(in the rows, 128 means zero)
Here are made-up nodes, facts about them, and rows of numbers that follow some of those facts. Name the node behind each unnamed row.

Known rows:
razo: [138 131 139 133 132 101 144 142 130 187 153 145 140 151 137 117 118 156
 102 152 117 127 116 135 155 140 132 111 123 128 131 138 117 133 111 127
 122 160 140 133 120]
klidu: [130 118 137 142 137 115 147 122 138 164 157 145 123 147 131 108  98 148
  98 126 110 109 126 150 176 138 128 100 136 111 130 137 114 134 125 118
 129 134 142 124 104]
kluris: [152 169 145  37 174 176 153  52 143  94  81   6 144 104 126 200 122  90
 123 164 111 164 174  76  62 157 164 161 132  62  64 126 133 127 111 149
  91 175 127 130 117]
driskul: [117 107 128 128 119 117 125 158 126  95 150 130 152 137 127 112 104 121
 103 116 129  68 137 156 165 137 140 133  74 141 114 134 110 126 131  97
 127 127 120 109 124]
lustiso: [112 150 135 114 109 124 103 129 140 127 142 132 144 127 128 135 152 125
 157 124 137 158 122 124  92 106 129 146 141 133 129 110 137 121 142 129
 115 128 120 137 147]
broge: [108 129 124 107 123 168 138 114 140  71 125  98 126 143 129 141  91 120
 135 135 133 119 121 123 129 155 142 150 153  90 129 117 115 143 124 135
  94 102 125 125 163]
briflu: [157 130 126 141 142 116 129 112 105 169 108 120 116 130 109 121 157 136
 133 141 143 148 127 115 125 139 108 126 135 141 136 140 134 133 114 130
 151 141 135 167 128]
vatak: [122 147 146  95 120 106  97 124 159 168 164 134 144 156 113 127 130 160
 125 135 121 162 124 148 108 126 137 123 148 108 119 115 126 125 122 114
 100 162 130 142 105]
klolel: [138 144 125 146 132 112 154 134 123 180 141 144 129 139 134 125 127 134
 120 151 129 134 109 125 143 135 121 126 132 127 136 137 125 131 121 140
 135 143 146 141 144]
riruk: [139  98 153 127 124 117 119 122  91 139 128  96 147 125 145 131 160 124
 143 115 132 129 161 109 143 122 117 124 113 173 124 149 125 132 120 112
 139 141 102 162 136]
petru: [117 153 137 128 114 101 111 121 131 180 164 138 130 129 119 132 144 119
 164 112 139 171 128 139 126 105  97 139 151 133 125 139 134 123 139 125
 135 138 128 165 139]
skuplen: [127 136 119 133 130 155 158 102 140 126 134 120 114 141 121 138 102 122
 119 141 121 126 114 126 141 148 135 128 162  79 125 123 132 131 125 138
 116 103 148 135 141]
pliflen: [129 146 125 126 136 103  97 118 172 152 144 168 116 135  89  87 125 165
 104 119 121 129 115 175 123 117 129 106 132 106 131 102 125 122 138 106
 133 141 150 112  72]
skiva: [117 150 132 126 117 109 103 137 133 142 139 143 139 112 126 125 157 121
 156 117 139 154 126 131 103  98 111 142 123 150 130 120 134 118 145 130
 136 137 123 136 137]
karok: [131  84 115 145 140 144 116 157  97  94  69 135  80 100 127 152 127 119
 143 102 127 138 144 112 111 123 110 114 128 157 139 159 142 129 113 151
 148 110 107 106  97]
temar: [121 123 131 146 118 117 148 158 115 131 129 135 154 126 150 133 130 125
 126 157 126 100 119 117 145 128 124 134  93 152 122 134 114 126 122 135
 124 145 138 116 154]
tazon: [162 125 120 132 142 118 114 129 114 120  83 127 138 119 114 100 175 151
 109 153 139 110 124 111 100 131 141 125  86 162 135 104 133 126 120 116
 151 148 132 127 114]
viplur: [120 124 121 162 133 127 160 120 135 147 135 145 116 133 123 121  98 130
 122 142 123 107 111 139 172 140 108 119 141 106 130 137 112 134 126 137
 132 120 159 124 135]

There are 4 kinds of fact about the nodes: Ω, π, λ, φ.
Ω: is of sort; π: uses; λ: is directly part of; φ: belongs to class
{babrol besil boplitek brubren bruveplu defestul dodris dokoske driflus drodrul dugre flobre floger flogi flukoflik fovar gefiva gregin gridina kedrasok klebris klugom kopliskar kube lakal legon lesko mefe mene mezen miga nopugra pavi plagruk planu potron pupu ranar ribus riruk skodrugri steklu stunos tazon teflil temar timanak tramel tuten vebru vekugrok vipak zedi zosal zuzak} Ω a
{beses driskul flado grufim stelum} Ω g
{betro briflu brodrun flena fletrufim flokur gador gusu kibrupos kikle klogum koplal loplos modin mupon petru plaru plinir replak retrudruk rofla ruvos skuplen skuvu stazosi tenu} Ω b
{bosek bruru bulitra dragoplek faflos grufler guki klidu klogran lidri peme pliflen plutres razo rupun skamupes vatak zugan} Ω f
{braskos broge dinem dolete druklekal floplil kluris lufla lustiso nestil skiva suga teplas tovestok veskun} Ω c
{brezuben fliro flostar fluvo fomul grazon grezen karok kevol klinom loton lustis naki plasul pufil pupem radal ruvo somigro stanok staplo sumek zukle} Ω e
{brito broklar drafes dribrom drigar drimos femital flaklil gidutik grafal greplu grova klolel linik logres lubru meler pluplok skavogruk tezus viplur} Ω d
babrol π naki mezen braskos
brodrun π pupu mupon greplu flukoflik
broge π lustiso
brubren π bosek lustiso
dinem π zuzak
dribrom π nestil kube
flaklil π viplur gefiva lustiso
flena π drafes
flobre π tezus pupem
fomul π druklekal nestil
grafal π loton
grezen π plagruk mupon replak
grufler π beses
guki π flokur gregin
kedrasok π potron gidutik defestul
klogum π gridina
kluris π druklekal plagruk lidri
lesko π gridina staplo betro klebris temar
loplos π kikle zugan
lufla π veskun betro drimos ruvos gador
lustis π mupon gregin
mefe π sumek vebru driflus
nopugra π gregin
peme π dragoplek
plasul π potron fovar zedi
pluplok π druklekal grazon
pufil π pliflen klogran
ribus π grova gefiva steklu veskun
rofla π lakal riruk
ruvo π meler
skuplen π plaru drafes
somigro π lakal dodris zedi
stunos π lidri gador
suga π plagruk femital kevol
tovestok π gador
tramel π lidri
vatak π flado dolete teflil mezen
zukle π klebris
λ rupun <- babrol gusu zugan
λ legon <- beses boplitek plasul
λ loplos <- besil floplil grezen loton radal
λ karok <- betro linik somigro
λ gusu <- bosek grafal klidu logres lustiso zedi
λ planu <- briflu flaklil flobre gidutik kube
λ braskos <- brito dragoplek grufler lubru viplur
λ brito <- brodrun fovar peme replak rofla
λ brezuben <- broge defestul gregin lufla mene skiva
λ zuzak <- broklar bruveplu drafes drigar meler pluplok pupu
λ dugre <- brubren bulitra dolete flogi karok teplas tovestok tuten
λ dodris <- bruru femital klogran skuvu
λ tazon <- dinem klugom nestil
λ riruk <- dokoske grufim klogum modin petru retrudruk
λ tramel <- dribrom grova klolel skavogruk skuplen steklu vipak
λ gregin <- driflus faflos skamupes tezus
λ koplal <- drimos fletrufim klebris teflil
λ kluris <- driskul zosal
λ tuten <- drodrul druklekal skodrugri
λ besil <- flado gefiva nopugra stelum timanak
λ briflu <- flena plutres vatak
λ kedrasok <- fliro fomul pliflen
λ potron <- flokur gador lidri
λ fluvo <- flostar grazon legon pupem veskun
λ tovestok <- greplu
λ fletrufim <- gridina klinom mezen stunos vekugrok
λ stazosi <- guki
λ flukoflik <- kedrasok lustis plinir stanok sumek tazon
λ floger <- kevol kopliskar mupon naki pufil suga
λ plaru <- kibrupos riruk
λ suga <- kikle mefe
λ ruvos <- kluris ribus temar
λ mene <- lakal
λ ranar <- lesko miga pavi
λ vipak <- plagruk ruvo staplo zukle
λ meler <- razo vebru
λ kibrupos <- tenu
{babrol drigar fovar gidutik klogran pufil pupem radal replak skavogruk skodrugri skuvu steklu stelum} φ 190
{beses betro bulitra dolete drodrul femital fliro flogi fomul gridina kevol klinom klogum klugom lesko loton lustis lustiso mezen naki nopugra pavi petru plagruk plasul pliflen pluplok plutres pupu rofla skamupes skiva stanok stunos teplas tezus vatak vebru vekugrok zugan zukle} φ 980
{boplitek dragoplek driflus druklekal flaklil flobre flokur grazon grezen grufler kube lubru mupon ruvo sumek teflil temar tenu timanak viplur} φ 11
{bosek broklar dinem dokoske dribrom flena greplu grova klidu klolel linik logres lufla razo skuplen somigro staplo zedi zosal} φ 788
{brodrun broge brubren bruru bruveplu drafes drimos driskul faflos flado gefiva grafal guki kikle klebris kopliskar lakal lidri miga nestil peme ribus} φ 938
{flostar gador grufim mefe modin retrudruk veskun} φ 79

Name these rows:
No name comes twice in this set of rows, the named rows included.
[112 118 135 118 106 109  88 143 144  99 164 140 152 125 115 117 138 126
 120  96 120  99 148 163 132 101 140 124  91 142 102 116 134 105 150  85
 125 122 117 116  94]	beses
[134 163 109 122 144 124 143 143 137 119 101 134 138 118 124 114 122 124
 121 163 148 115 101 123 108 140 132 155  96 130 134 113 113 137 129 146
 134 149 144 108 157]	nestil
[104  89 145 107  64 168  92 153 137 105 164 134 146 249 122 121 108 229
 120 179 136 138  71 121 117 196 182 127 205  89 174  80 119 161  78 110
  28  90 114 176 192]	guki
[135 163 134  90 145 149 167 102 136 123 117  76 149 113 152 172 116  95
 124 160 117 138 140  95 107 138 147 153 123  95  95 131 127 126 127 153
 107 155 135 119 148]	lufla
[114 157 143 103 112 127 113 105 140 158 163 112 136 139 117 151 137 119
 163 122 133 179 130 129 107 120 118 147 170 105 114 128 137 124 133 129
 106 133 128 168 146]	klogum
[112 126 117 126 111 163 135 117 142 102 140 125 113 171 111 124  91 142
 132 143 140 128  97 136 139 167 136 141 178  80 147 113 119 147 118 130
  96  85 138 148 170]	brodrun
[ 87  88 149 101  31 182  53 146 134  54 163 133 161 221 124 137 165 206
 157 149 138 156  89 108  68 146 189 137 208 113 164  50 151 133 109 100
  29  51  96 177 197]	nopugra
[115 153 121 117 124 138 113  97 159 128 147 132 113 132  98 131 122 123
 144 111 129 155 122 151 113 120 121 133 170  87 121 112 139 122 142 123
 119 107 140 141 121]	rofla
[144 129 121  75 170 172 144  94 130  83  75  51  97  98 107 201  99  87
 119 128 108 150 172 104  84 154 141 141 131  72  72 157 145 119 106 151
 110 145 123 109  76]	tovestok
[ 82  92 127 115  50 214  58 125 157   7 114 147 124 195 118 120 150 203
 159 140 137 151  78 106  52 140 187 130 228  94 189  24 148 139 124 123
  42  19 107 134 188]	lustis
[121 188 128  67 145 152 116 102 171  83  91  94 145  94 131 153 142 113
 141 150 126 163 129 100  39 109 155 160 128  97 110  82 132 120 144 157
 101 153 132  87 131]	fomul
[127 155 121 120 121 106  94 146 145 124 125 157 149 116 114 108 165 140
 128 134 138 130 114 138  86 101 136 138  94 150 128  95 135 112 144 120
 136 145 133 111 119]	klugom
[124  59 149 132  64 168  80 138  93  80 124 118 147 201 129 119 179 201
 142 149 143 132 110  92 106 160 166 118 174 155 172  84 142 145  94  98
  78  70  95 188 181]	gregin
[115 125 113 164 140 143 153 136 134  90  86 151 119  96 147 110 118 123
 129 142 127  92 110 116 139 118 118 125 111 139 149 110 108 134 140 156
 143 112 149  77 146]	sumek

Now the same nodes, written a new way:
Named rows:
broge: [112 132 122 112 104 155 123 119 104 154 121 124 147 153 140 104 122 119
 117 210 177 122 196 132 126 106 135 123 124 114 130 157 124 155 115 213
 118]
skuplen: [125 115 149 116 101 136 126 117 105 115 118 125 121 126 154 128 146 124
 118 143 125 118 124 130 126 106 127 143 126 113 151 137 122 140 115 105
 122]
rofla: [112 115 143 113 101 139 120 121 119 115 119 125 123 127 155 123 146 134
 117 126 120 123 125 131 128 106 129 133 124 113 141 126 123 122 127 102
 128]
meler: [124 125 134 117 107 117 120 147 100 117 117 123 123 127 108 108 112 102
 120 116 115 117 125 144 130 115 129 142 125 111 139 112 122 122 113 104
 118]
klolel: [145 116 138 114 133 121 122 154 100 116 120 123 123 125 108 121 111 102
 117 115 116 116 123 146 130 104 128 161 124 119 132 118 122 127 113 107
 118]
tuten: [149 134 139 135 100 117 124 123 105 128 151 123 137 125 111 104 113 103
 141 117 119 116 130 150 139 116 126 124 146 115 128 111 123 118 122 142
 125]
kikle: [140 141 155 117 130 117 119 138 109 116 118 126 121 146 119 107 116 105
 125 115 114 119 147 129 126 109 129 139 124 131 126 116 126 122 116 102
 124]
veskun: [151 116 121 163 125 125 122 128 117 117 118 146 152 126 108 103 112 102
 154 138 124 162 126 141 142 106 126 123 129 124 127 110 124 121 123 156
 117]
lufla: [116 113 123 115 102 119 124 117 131 118 118 159 122 125 133 103 161 131
 158 166 163 133 123 128 156 106 176 109 127 124 127 120 123 118 127 167
 127]
betro: [141 116 160 116 111 119 121 133 120 117 118 125 126 125 112 106 123 103
 118 115 115 118 131 129 126 105 130 144 131 119 130 111 124 118 127 103
 168]
gador: [112 112 121 113 202 121 121 122 129 119 118 163 125 124 129 103 176 103
 139 116 136 142 123 129 137 106 127 116 124 113 169 111 126 118 143 104
 193]
skiva: [148 120 121 154 106 119 120 143 128 117 117 123 143 132 109 102 111 123
 139 128 119 140 126 154 142 112 126 123 153 146 128 112 122 119 131 130
 117]
faflos: [112 127 121 133 139 115 122 116 104 161 141 125 121 143 109 117 113 104
 121 116 115 143 162 151 125 109 126 128 146 140 127 118 144 144 114 103
 117]
dolete: [154 126 122 154 102 117 123 133 133 119 128 124 157 124 109 102 110 113
 139 127 118 127 134 151 141 109 125 123 153 141 129 111 123 119 133 151
 130]
steklu: [171 114 122 116 116 117 123 146 105 119 128 124 125 126 108 105 111 107
 123 129 116 119 123 153 135 105 145 147 130 132 128 114 125 145 115 140
 118]
briflu: [161 123 148 117 109 117 124 138 102 115 116 126 123 128 113 104 116 102
 124 115 116 118 125 128 126 113 127 138 127 114 150 111 124 138 124 104
 118]
zukle: [113 113 122 113 100 140 119 119 135 143 118 126 123 123 151 122 141 126
 117 147 133 166 139 129 131 107 127 115 124 120 133 122 128 152 137 110
 119]
pupem: [172 112 123 115 122 117 123 118 111 136 155 124 121 125 110 110 112 102
 119 134 121 149 128 131 129 105 125 144 137 137 139 111 122 189 123 105
 118]

Name these rows:
No name comes twice in this set of rows, the named rows included.
[116 181 155 126 103 121 142 119 107 149 233 124 147 160 163 221 154 166
 149 131 116 156 133 136 134 108 128 113 126 129 140 182 203 132 133 103
 120]	guki
[115 111 124 114 164 121 122 116 163 115 118 194 125 126 152 105 215 139
 154 129 167 131 122 131 165 105 165 109 124 125 133 117 123 122 157 153
 192]	stunos
[114 112 122 133 141 118 124 118 152 116 127 159 129 125 108 103 149 112
 169 124 137 145 123 141 165 105 126 107 141 135 126 112 123 120 159 155
 176]	druklekal
[114 110 122 115 234 117 121 118 146 143 165 138 126 125 122 103 191 103
 148 115 141 147 127 139 128 105 147 107 142 150 132 112 123 120 145 111
 187]	lidri

The same nodes again, as new rows of numbers:
Named rows:
pupu: [122 118 134 129 132 159 160  96 138 122 139 186  96 144 186 169  96 105
 151 210 112 156  88 113 115 142]
brodrun: [131 128 120 117 162 150 159  79 134 141 151 131 111  96 182 166  97 103
 149 157  97 137 119 118 117 118]
timanak: [118 144 135 123 140 139 159  89 145 129 145 179  81 116 185 157 110 110
 144 153 103 171  95  92 117 132]
potron: [114 139 120 138 133 161 171 106 155 116 135 191 103 145 190 139 117 120
 142 210 102 174  86 103 101 145]
gador: [120 123 146 127 137 155 152 104 152 119 136 160 136 150 191 173 100 101
 136 198 102 160  96  98 116 130]
tovestok: [ 95 125 123 117 160 149 185  91 140 137 162 156 112  77 190 142 102 114
 143 155  95 141 115 120 119 111]
vekugrok: [130 132 119 125 144 156 158  81 134 131 141 167  84 118 181 152 105 111
 151 177 105 149  97 112 109 132]
fletrufim: [118 138 116 130 148 152 176  93 149 125 139 157 121 118 189 156 113 111
 138 179  91 161 116 111 104 131]
miga: [126 134 124 126 149 159 155  87 135 133 142 161  97 117 183 143 103 109
 153 180 107 148  91 109 113 128]
ruvo: [109 202 102 107 108 165 188  44 182 159  99 144  85 116 175 117 112 126
 119 102 101 135 132  76  74 100]
vebru: [131 124 109 137 140 144 148 102 156 128 149 198  94 161 193 160 105 114
 154 218  93 164  81 114 109 134]
fovar: [126 131 127 139 130 139 183  84 165 130 121 207  77 151 181 154 128 101
 144 200 113 174  94 102  96 142]
floger: [118 138 121 131 149 158 175  98 139 123 145 168  98 111 185 137 113 116
 146 178 102 163  99 110 108 135]
broklar: [106 149 131 124 130 138 173  93 154 142 149 173  82 131 185 160  88 108
 128 154  98 148  98 107 101 122]
stelum: [107 134 124 121 133 138 208  85 173 160 136 177  88 133 181 157 109 120
 146 156 118 156 116 120  89 107]
flogi: [118 126 116 120 140 156 160  78 143 129 143 183  89 107 185 144 102 104
 146 183  97 139  90 111 118 125]
logres: [108 158 139 112 133 142 170 100 144 147 136 171  76 129 183 163  78 104
 135 163  88 170 102 112  82 105]
betro: [110 112 130 123 130 156 162  84 158 113 142 192 124 133 193 171  90  93
 131 214  90 138  95 109 118 125]

Name these rows:
No name comes twice in this set of rows, the named rows included.
[125 125 127 120 164 151 159  84 122 142 158 143  95  90 178 146  99 109
 155 158 105 143  99 117 122 124]	ribus
[107 186 167  83 103 219 205  43  97 133  78 113 100  72 159 120  84  93
 128 128 126 126 128  95  72 128]	grafal
[111 121 133 128 144 135 191  71 157 134 140 203  79  97 182 138 120  91
 137 177 101 154  97 114 115 127]	skodrugri
[121 128 121 113 160 153 166  91 133 147 152 137 108  94 185 155  94 114
 154 152 103 138 116 121 112 109]	broge
[ 88 151 109 108 137 133 182  72 182 155 154 168  93 109 196 146  82 114
 121 133  82 128 115 109  99  84]	somigro
[106 144 118 128 113 142 205  90 199 146 123 192 106 171 190 165 109 115
 126 187 105 157 113 114  77 108]	pupem
[117 142 128 138 119 142 200  93 175 139 125 202  89 165 179 156 113 108
 132 192 102 160  94 118  91 128]	gidutik
[118 147 120 121 149 156 176 105 142 128 130 158 116 109 184 155 106 107
 140 184  82 180 117 113  90 117]	gusu
[115 120 129 114 163 148 159  79 126 139 159 155  95  79 183 136  96 101
 152 159  98 130  93 116 127 117]	brubren
[124 116 139 135 132 134 191  88 165 129 127 188 106 145 183 188 114  90
 134 198 109 169 113 114 106 138]	replak
[105 146 154 117 123 144 171 114 152 133 139 179  98 155 186 188  73  98
 129 188  89 178 100 115  86 116]	bosek

The same nodes again, as new rows of numbers:
Some rows with their names:
boplitek: [128 141 121 123 125 108  99 145 131 133 133 123 117 118 130 119 119 122
 121 132 127 123 158 120 138 133  99 129]
druklekal: [148 153 142 138 106  75 110 101 146 115 126 134 154 140 106 123 136  94
 122 123 108 133 145 128 128 153 146 121]
gidutik: [134 159 122 104 120 111  85 129 118 119 134 119 153 119 130 122 125 136
 107 119 125 125 172 119 160 128  97 125]
radal: [127 132 124 119 127 123 109 136 119 124 121 129 126 123 149 124 131 125
 110 136 118 130 147 109 140 117  94 142]
grufim: [110 111 107 132 103 126 104 132 113 172 124 151 100 118 115 153 114 107
 133 116 137 140 116 126 130 140 120 154]
nestil: [145 124 148 104 113 113 139 134 125 134 136 133 150 120 126 110 136 122
 109 121 116 130 143 126 124 113 121 120]
bruveplu: [145 125 126 105 136 118 137 158 125 138 130 140 122 108 124 108 128 124
 121 137 112 134 153 136 119 112 109 141]
drimos: [119 136 132  87 108 127 122 134 117 121 122 149 149 115 130 125 130 140
 136 128 114 124 133 120 136 115 123 149]
kikle: [160 126 150  85 143 121 170 164 110 149 151 140 131 124 114 119 120 111
 120 123 139 133 121 112 112 133 142 106]
faflos: [135 134 138  84 120 139 148 142 114 136 118 145 143 122 124 128 130 130
 122 128 128 128 121 128 126 115 129 146]
femital: [123 127 125 107 135 140 134 143 133 126  91 142 142 111 123 112 132 128
 149 136 128 125 135 163 114 139 126 154]
klogum: [129  93 139 152 157 130 136 105 104 151 169  94 153 145 119 146 107 132
 148 105 137 172 130 134 127 148 167  71]
skamupes: [119 130 138  98 129 127 127 136 131 121 113 126 152 124 135 120 128 129
 132 120 152 128 149 130 127 135 113 119]
fliro: [117 117 130 123 132 125 118 141 144 113 111 122 125 125 148 117 138 121
 125 134 138 128 165 134 114 121  89 136]
drodrul: [107 149 118 113 149 112 126 127 144  92 117 138 120 144 128 136 110 121
 147 144 127 137 163 111 128 141 126 143]
tramel: [161 107 154 211  60  53 101  75 153 133 163  86 165 112 111  81 182  76
 136 108  62 119 103 163 124 117 169 106]
vipak: [118 142 120 125 111 123 115 138 123 129 137 126 101 124 129 126 130 112
 123 124 133 108 122 111 147 119 113 145]
brezuben: [114 135 110 130 104 135 131 132 128 130 118 140 106 132 138 134 140 110
 126 137 119 109 102 122 135 106 113 171]

Which node is each row?
No name comes twice in this set of rows, the named rows included.
[148 113 167 220  53  71 117  48 138 123 153 106 175 129 118 100 188  93
 144 103  75 130  58 148 120 119 206 111]	kluris
[123 149 148 100 156 115 162 127 133 106 134 137 138 162 119 147 109 103
 152 132 144 141 131  92 112 169 166 102]	betro
[141 114 168 140  68  77 130 107 133 138 150 135 132 130 110 132 143  75
 138 102 119 119  80 106 111 178 173  83]	gador
[153 117 177 132  70  59 121  99 130 130 127 137 191 108 123  89 169  81
 141 111  79 133 100 142 108 132 169 122]	lidri
[111 134 127 101 128 138 125 133 130 114  99 132 144 117 126 121 127 137
 145 125 138 122 144 144 127 134 120 145]	tezus
[148 122 131 181 104 115 124  90 131 140 147 110 146 135 113 119 151 128
 115 113 122 125  99 145 137 110 158 119]	suga
[116 131  98 127 122 131 116 143 106 157 144 129 106 123 120 137 123  97
 141 122 131 131 122 130 150 120 119 163]	riruk
[132 105 159 146 154 135 158 106 127 124 153 104 148 145 127 135 120 151
 137 120 140 152 116 119 111 153 169  60]	rofla

